Here is a tiny trained network, its code and every weight. The questions are about switching its units off for an input and a target symbol, where a switched-off unit gives its printed mean instead of its output.

import numpy as np


def w(rows, s, z=0):
    codes = np.array(rows[::2]) - 128.0
    scale = np.full(codes.shape[1], s)
    scale[-1] = z or s
    return codes * scale


def norm(h):
    return h / np.sqrt((h * h).mean(-1, keepdims=True) + 1e-5)


def f(y):
    return np.maximum(y, 0)


def softmax(a):
    e = np.exp(a - a.max(-1, keepdims=True))
    return e / e.sum(-1, keepdims=True)


def log_softmax(a):
    a = a - a.max(-1, keepdims=True)
    return a - np.log(np.exp(a).sum(-1, keepdims=True))


def net(x, mask):
    ids = ['αβλξπτ'.index(c) for c in x.split()]
    T = len(ids)
    res = E[ids] + P[:T]
    u = 0
    for l in range(2):
        r = norm(res)
        for j in range(2):
            rows = slice(4 * j, 4 * j + 4)
            q, k, v = (r @ M[l][rows].T for M in (Q, K, V))
            z = softmax(np.where(np.tri(T) > 0, q @ k.T / 4**0.5, -1e9)) @ v
            o = O[l][rows]
            res = res + np.where(mask[u + j], z, o[:, -1]) @ o[:, :-1]
        u += 2
        y = f(norm(res) @ A[l][:, :-1].T + A[l][:, -1])
        res = res + np.where(mask[u : u + 12], y, B[l][:, -1]) @ B[l][:, :-1]
        u += 12
    return log_softmax(norm(res)[-1] @ U[:, :-1].T + U[:, -1])


Q, K, V, O, A, B = {}, {}, {}, {}, {}, {}
E = w([
[65,105,186,221,121],'α',
[189,213,252,149,88],'β',
[98,145,152,87,105],'λ',
[157,87,90,112,47],'ξ',
[142,183,151,137,148],'π',
[151,98,202,115,89],'τ',
],0.018)
P = w([
[120,53,110,42,253],'0',
[126,165,186,43,86],'1',
[122,168,169,72,66],'2',
[113,163,149,101,60],'3',
[123,168,133,125,45],'4',
[129,134,137,126,36],'5',
],0.0077)
Q[0] = w([
[122,116,40,86,112],'L0H1',
[195,185,184,132,78],'L0H1',
[64,37,8,231,168],'L0H1',
[140,133,132,146,37],'L0H1',
[183,94,117,129,48],'L0H2',
[124,182,189,133,43],'L0H2',
[233,149,129,68,180],'L0H2',
[137,172,11,145,116],'L0H2',
],0.012)
K[0] = w([
[68,100,157,42,108],'L0H1',
[136,145,79,222,54],'L0H1',
[196,139,213,18,252],'L0H1',
[125,20,54,176,140],'L0H1',
[148,106,118,98,244],'L0H2',
[94,20,57,216,235],'L0H2',
[81,158,97,88,107],'L0H2',
[203,207,103,77,120],'L0H2',
],0.011)
V[0] = w([
[82,2,124,81,112],'L0H1',
[82,205,230,134,195],'L0H1',
[81,37,134,221,145],'L0H1',
[68,161,16,69,162],'L0H1',
[91,62,34,16,117],'L0H2',
[149,68,112,169,76],'L0H2',
[117,156,8,174,161],'L0H2',
[223,182,134,135,45],'L0H2',
],0.0085)
O[0] = w([
[116,59,124,131,124,253],'L0H1',
[74,185,149,159,172,13],'L0H1',
[70,128,104,157,67,131],'L0H1',
[129,120,56,101,145,69],'L0H1',
[163,9,91,160,151,190],'L0H2',
[116,108,157,132,61,154],'L0H2',
[116,115,94,108,108,22],'L0H2',
[142,99,189,80,105,50],'L0H2',
],0.013,0.0065)
A[0] = w([
[172,183,94,175,165,75],'L0N1',
[29,99,204,212,152,166],'L0N2',
[55,175,169,153,134,96],'L0N3',
[154,161,63,145,225,138],'L0N4',
[58,116,93,168,85,81],'L0N5',
[85,216,68,219,174,91],'L0N6',
[152,183,126,78,152,64],'L0N7',
[88,65,161,148,14,1],'L0N8',
[218,149,152,34,109,173],'L0N9',
[55,114,141,190,207,169],'L0N10',
[212,97,121,21,128,122],'L0N11',
[92,12,195,206,93,78],'L0N12',
],0.011,0.0063)
B[0] = w([
[172,165,153,173,105,139],'L0N1',
[186,156,126,12,122,247],'L0N2',
[76,164,162,92,125,203],'L0N3',
[201,133,59,120,175,148],'L0N4',
[150,181,73,183,69,165],'L0N5',
[176,139,119,131,30,179],'L0N6',
[111,155,122,161,124,137],'L0N7',
[129,177,140,132,156,206],'L0N8',
[33,115,145,205,97,226],'L0N9',
[168,170,86,98,90,190],'L0N10',
[62,195,113,172,78,237],'L0N11',
[202,206,139,130,88,254],'L0N12',
],0.011,0.0079)
Q[1] = w([
[118,149,159,164,215],'L1H1',
[119,193,154,223,95],'L1H1',
[212,146,114,113,25],'L1H1',
[163,75,161,143,181],'L1H1',
[58,49,24,57,223],'L1H2',
[176,163,45,77,93],'L1H2',
[127,188,99,64,168],'L1H2',
[87,181,72,171,10],'L1H2',
],0.012)
K[1] = w([
[91,130,128,170,36],'L1H1',
[169,141,67,49,87],'L1H1',
[153,74,18,56,192],'L1H1',
[21,99,184,151,99],'L1H1',
[181,157,203,166,246],'L1H2',
[79,90,72,199,193],'L1H2',
[57,114,152,146,185],'L1H2',
[121,36,70,164,146],'L1H2',
],0.012)
V[1] = w([
[49,160,27,198,195],'L1H1',
[166,146,144,124,255],'L1H1',
[19,130,95,167,105],'L1H1',
[166,131,30,75,110],'L1H1',
[58,65,188,110,152],'L1H2',
[113,250,107,164,71],'L1H2',
[144,151,202,79,122],'L1H2',
[44,186,124,145,86],'L1H2',
],0.011)
O[1] = w([
[10,150,164,127,143,4],'L1H1',
[106,191,155,120,213,47],'L1H1',
[60,124,151,117,47,29],'L1H1',
[101,82,119,136,151,254],'L1H1',
[144,174,115,79,127,33],'L1H2',
[78,118,61,162,118,177],'L1H2',
[155,109,113,108,141,72],'L1H2',
[76,157,25,134,111,127],'L1H2',
],0.014,0.0065)
A[1] = w([
[102,6,166,162,96,98],'L1N1',
[109,113,176,132,161,168],'L1N2',
[74,73,129,148,154,143],'L1N3',
[201,101,129,102,162,109],'L1N4',
[149,79,162,69,67,113],'L1N5',
[167,156,132,101,97,2],'L1N6',
[158,114,143,138,164,116],'L1N7',
[119,62,104,137,192,87],'L1N8',
[124,85,197,122,137,95],'L1N9',
[182,106,166,82,86,150],'L1N10',
[187,131,105,129,125,72],'L1N11',
[100,189,127,150,175,143],'L1N12',
],0.021,0.0085)
B[1] = w([
[113,49,175,235,110,227],'L1N1',
[133,150,145,146,34,148],'L1N2',
[115,110,172,196,160,150],'L1N3',
[37,129,142,136,117,202],'L1N4',
[108,89,86,51,55,226],'L1N5',
[129,121,124,78,134,147],'L1N6',
[112,63,120,155,120,155],'L1N7',
[84,249,196,105,118,144],'L1N8',
[148,158,67,125,74,161],'L1N9',
[118,68,84,84,161,247],'L1N10',
[104,180,97,147,149,177],'L1N11',
[127,32,102,69,143,170],'L1N12',
],0.015,0.013)
U = w([
[118,209,113,56,44,146],'α',
[145,164,250,169,136,233],'β',
[34,95,90,103,205,2],'λ',
[103,83,89,219,62,206],'ξ',
[230,143,68,158,187,137],'π',
[167,26,138,64,91,72],'τ',
],0.011,0.0025)

Each question gives the input, a string of symbols that net reads in full, and the target symbol t.
The units are the heads (4 rows each of Q, K, V and O) and the neurons (one row each of A and B). Each row of codes is followed by its name. A weight is (code - 128) times the scale printed after its matrix; where a second scale follows, it is the last column's (O, A, B and U).
mask holds one flag per unit, layer by layer, with each layer's heads first. A switched-off unit (its flag False) gives its mean, the last column of its rows in O or B, instead of its output. The means were averaged over made-up inputs and are rounded, as every weight is.
A unit's drop is (log p(t) with every unit on - log p(t) with that unit switched off) / (log p(t) with every unit on - log p(t) with every unit switched off).
The circuit of an input: a set's keep is (log p(t) with only the set's units on - log p(t) with every unit switched off) / (log p(t) with every unit on - log p(t) with every unit switched off). Starting from the 12 units with the biggest drops (on a tie, the unit counted first), units are removed one at a time, each time the one whose removal leaves the highest keep (on an exact tie, the one counted first), for as long as the keep stays at least 0.8.
circuit, biggest first: the units of the circuit, biggest drop first
k most important neurons: the k neurons with the biggest drops, biggest first
k most important neurons of layer l: the k neurons of layer l with the biggest drops, biggest first
heads that matter: for each layer, one digit per head in row order, 1 if its drop is at least 0.15 and else 0, layers parted by /
input π β π λ β, target λ: 3 most important neurons -> [L1N12; L0N12; L1N1]
input π ξ τ π λ π, target λ: heads that matter -> 10 / 10
input τ π β, target β: 2 most important neurons -> [L1N4; L1N5]
input λ ξ β, target β: heads that matter -> 01 / 10
input λ π λ π, target β: heads that matter -> 00 / 11
input λ ξ π α α α, target β: heads that matter -> 01 / 11
input α π β, target α: most important neuron -> [L1N1]
input π ξ ξ, target λ: heads that matter -> 01 / 10
input τ β ξ τ, target π: heads that matter -> 00 / 10
input β α λ λ, target α: heads that matter -> 00 / 00
input ξ λ α, target τ: 2 most important neurons -> [L1N10; L0N11]
input λ λ ξ, target β: heads that matter -> 01 / 10
input β ξ β ξ π β, target α: 4 most important neurons -> [L1N1; L0N9; L0N12; L0N11]
input β τ ξ τ, target α: circuit, biggest first -> [L0H2; L1N1]
input ξ π β α α λ, target α: circuit, biggest first -> [L0H1; L1N1]
input π β β λ, target λ: heads that matter -> 00 / 10
input λ τ α α π, target α: circuit, biggest first -> [L1N1]
input π τ λ α α α, target λ: circuit, biggest first -> [L1H1; L0H2; L1N12; L0H1]
input π λ α τ ξ π, target λ: circuit, biggest first -> [L1H1; L0N4; L0H2]
input π α α τ α, target α: 2 most important neurons of layer 1 -> [L1N1; L1N10]
input τ τ ξ α λ, target π: heads that matter -> 10 / 10
input π α τ τ, target λ: heads that matter -> 01 / 11
